Here is a tiny trained network, its code and every weight. The questions are about switching its units off for an input and a target symbol, where a switched-off unit gives its printed mean instead of its output.

import numpy as np


def w(rows, s, z=0):
    codes = np.array(rows[::2]) - 128.0
    scale = np.full(codes.shape[1], s)
    scale[-1] = z or s
    return codes * scale


def f(y):
    return y / 2 * (1 + np.tanh(0.7978845608 * (y + 0.044715 * y**3)))


def softmax(a):
    e = np.exp(a - a.max(-1, keepdims=True))
    return e / e.sum(-1, keepdims=True)


def log_softmax(a):
    a = a - a.max(-1, keepdims=True)
    return a - np.log(np.exp(a).sum(-1, keepdims=True))


def net(x, mask):
    ids = ['αβγεηθλμπσφψ'.index(c) for c in x.split()]
    T = len(ids)
    res = E[ids] + P[:T]
    u = 0
    for l in range(2):
        q, k, v = (res @ M[l].T for M in (Q, K, V))
        z = softmax(np.where(np.tri(T) > 0, q @ k.T / 2**0.5, -1e9)) @ v
        res = res + np.where(mask[u], z, O[l][:, -1]) @ O[l][:, :-1]
        u += 1
        y = f(res @ A[l][:, :-1].T + A[l][:, -1])
        res = res + np.where(mask[u : u + 4], y, B[l][:, -1]) @ B[l][:, :-1]
        u += 4
    return log_softmax(res[-1] @ U[:, :-1].T + U[:, -1])


Q, K, V, O, A, B = {}, {}, {}, {}, {}, {}
E = w([
[178,181,191,105,46,199,147,145,102,208],'α',
[89,124,220,61,150,196,74,105,158,84],'β',
[184,125,144,238,164,100,173,215,68,161],'γ',
[79,105,59,103,162,95,98,148,53,71],'ε',
[150,203,117,186,57,49,146,217,104,83],'η',
[123,154,87,163,173,210,95,146,81,156],'θ',
[94,97,173,83,158,171,248,162,92,113],'λ',
[149,72,47,151,156,126,133,85,201,79],'μ',
[81,96,170,224,136,204,183,148,188,164],'π',
[161,129,237,150,46,70,128,165,164,72],'σ',
[135,109,181,156,134,120,19,229,86,155],'φ',
[44,163,115,69,28,154,88,193,122,125],'ψ',
],0.011)
P = w([
[244,126,135,156,75,206,150,2,65,93],'0',
[77,120,119,181,52,48,123,60,57,64],'1',
[111,103,101,129,51,135,104,121,66,48],'2',
[126,68,113,130,52,215,135,130,62,61],'3',
[149,125,134,107,185,174,107,141,204,159],'4',
[102,121,87,97,168,112,119,172,215,153],'5',
[90,94,82,73,131,109,118,177,168,121],'6',
[114,100,120,118,122,127,116,188,128,124],'7',
[101,122,106,141,136,86,129,210,200,165],'8',
[105,120,112,128,163,107,114,205,200,167],'9',
],0.0061)
Q[0] = w([
[110,78,135,100,1,149,132,160,58,80],'0.h1',
[92,168,105,68,152,87,148,37,71,90],'0.h1',
],0.0052)
K[0] = w([
[218,93,84,200,172,198,139,99,139,150],'0.h1',
[130,145,253,209,100,197,98,203,7,172],'0.h1',
],0.0057)
V[0] = w([
[182,39,103,191,254,159,97,106,146,146],'0.h1',
[201,178,189,211,72,154,127,183,77,246],'0.h1',
],0.0066)
O[0] = w([
[254,95,151,176,129,187,87,190,205,153,203],'0.h1',
[106,61,141,168,28,109,140,87,145,144,1],'0.h1',
],0.0099,0.0028)
A[0] = w([
[207,175,35,229,173,108,152,114,26,56,186],'0.n1',
[131,47,82,46,211,156,101,220,141,124,131],'0.n2',
[74,119,140,162,77,154,2,167,87,114,251],'0.n3',
[226,82,225,97,91,212,21,111,191,105,173],'0.n4',
],0.0044,0.002)
B[0] = w([
[201,161,47,57,170,17,106,63,36,59,185],'0.n1',
[50,144,177,132,174,121,141,247,78,129,231],'0.n2',
[2,196,75,124,49,171,92,212,85,99,206],'0.n3',
[178,24,172,136,143,239,32,148,135,128,255],'0.n4',
],0.0047,0.0041)
Q[1] = w([
[132,179,179,60,191,86,120,118,174,216],'1.h1',
[83,150,194,121,60,191,186,57,71,2],'1.h1',
],0.0047)
K[1] = w([
[3,126,76,155,147,10,128,176,140,103],'1.h1',
[231,99,63,131,99,170,125,38,113,77],'1.h1',
],0.0055)
V[1] = w([
[143,127,21,163,99,21,40,239,1,89],'1.h1',
[49,109,153,53,136,204,7,138,94,168],'1.h1',
],0.0052)
O[1] = w([
[164,38,126,53,120,74,129,157,76,117,223],'1.h1',
[107,100,67,131,138,93,8,95,95,216,252],'1.h1',
],0.011,0.0043)
A[1] = w([
[139,106,105,154,118,102,140,9,149,98,116],'1.n1',
[119,151,168,112,112,176,160,102,115,67,252],'1.n2',
[95,149,144,169,120,112,104,83,130,181,59],'1.n3',
[121,77,133,114,118,98,107,139,120,158,177],'1.n4',
],0.011,0.0029)
B[1] = w([
[139,133,26,11,103,155,74,254,161,90,151],'1.n1',
[84,160,211,72,142,97,117,146,196,109,160],'1.n2',
[130,129,72,170,200,164,127,184,10,163,145],'1.n3',
[105,95,148,182,119,161,127,91,129,90,254],'1.n4',
],0.008,0.0074)
U = w([
[209,133,130,107,44,189,132,74,141,221,223],'α',
[88,176,187,115,193,134,92,91,184,100,189],'β',
[202,103,169,117,167,101,165,104,50,120,78],'γ',
[59,134,115,94,144,98,133,65,56,101,92],'ε',
[124,210,147,113,90,40,105,149,164,111,226],'η',
[117,201,88,143,204,167,99,92,89,181,210],'θ',
[87,86,168,81,131,107,224,169,116,124,78],'λ',
[196,125,59,43,184,178,94,215,196,89,137],'μ',
[91,153,126,254,147,191,163,153,216,142,109],'π',
[162,86,196,207,69,115,141,152,216,90,133],'σ',
[132,47,123,173,79,149,100,101,114,151,2],'φ',
[76,172,82,100,69,169,126,196,169,170,70],'ψ',
],0.0066,0.0027)

Each question gives the input, a string of symbols that net reads in full, and the target symbol t.
The units are the heads (2 rows each of Q, K, V and O) and the neurons (one row each of A and B). Each row of codes is followed by its name. A weight is (code - 128) times the scale printed after its matrix; where a second scale follows, it is the last column's (O, A, B and U).
mask holds one flag per unit, layer by layer, with each layer's heads first. A switched-off unit (its flag False) gives its mean, the last column of its rows in O or B, instead of its output. The means were averaged over made-up inputs and are rounded, as every weight is.
A unit's drop is (log p(t) with every unit on - log p(t) with that unit switched off) / (log p(t) with every unit on - log p(t) with every unit switched off).
The circuit of an input: a set's keep is (log p(t) with only the set's units on - log p(t) with every unit switched off) / (log p(t) with every unit on - log p(t) with every unit switched off). Starting from all 10 units, units are removed one at a time, each time the one whose removal leaves the highest keep (on an exact tie, the one counted first), for as long as the keep stays at least 0.8.
circuit, biggest first: the units of the circuit, biggest drop first
unit that matters most: the unit with the biggest drop
k most important neurons: the k neurons with the biggest drops, biggest first
top k neurons in layer l: the k neurons of layer l with the biggest drops, biggest first
input σ β ψ, target η: 3 most important neurons	1.n2, 0.n4, 1.n4
input ε β ψ μ μ μ μ π, target μ: circuit, biggest first	0.h1
input φ σ η ε, target φ: 2 most important neurons	1.n4, 0.n3
input γ φ φ, target σ: circuit, biggest first	0.h1, 1.h1
input μ λ β, target β: top 3 neurons in layer 1	1.n2, 1.n1, 1.n3
input μ γ γ γ μ, target σ: 2 most important neurons	1.n1, 0.n1
input η φ α, target λ: top 2 neurons in layer 0	0.n4, 0.n1
input φ η θ σ, target φ: 2 most important neurons	0.n4, 0.n3
input η α ψ, target λ: circuit, biggest first	1.h1, 0.h1, 0.n1
input μ μ α π ψ μ ψ β ε, target ε: circuit, biggest first	0.h1, 0.n4, 1.n1
input μ φ ψ φ φ, target φ: circuit, biggest first	1.h1, 1.n4, 0.n3
input β γ γ, target θ: 3 most important neurons	0.n4, 1.n3, 0.n1
input β φ λ η, target θ: circuit, biggest first	1.h1, 1.n3, 0.n4, 0.h1
input π β π, target π: circuit, biggest first	1.h1, 0.h1
input γ ψ β, target σ: unit that matters most	0.h1
input φ β η β, target φ: 2 most important neurons	0.n4, 0.n3
input μ φ μ φ α, target φ: top 2 neurons in layer 0	0.n3, 0.n4
input β μ θ μ ε μ γ, target γ: 2 most important neurons	0.n1, 1.n1
input β γ β, target θ: top 2 neurons in layer 0	0.n4, 0.n3
input θ β λ β ψ, target θ: unit that matters most	1.h1
input β β γ π, target θ: 2 most important neurons	1.n3, 0.n4
input α β η, target ψ: 2 most important neurons	1.n1, 0.n2
input μ γ β μ β μ β μ, target θ: top 2 neurons in layer 1	1.n1, 1.n2
input ψ γ μ φ σ λ, target λ: top 2 neurons in layer 0	0.n4, 0.n1
input β σ σ, target θ: 2 most important neurons	1.n3, 0.n4
input μ μ σ, target μ: 2 most important neurons	1.n4, 0.n4
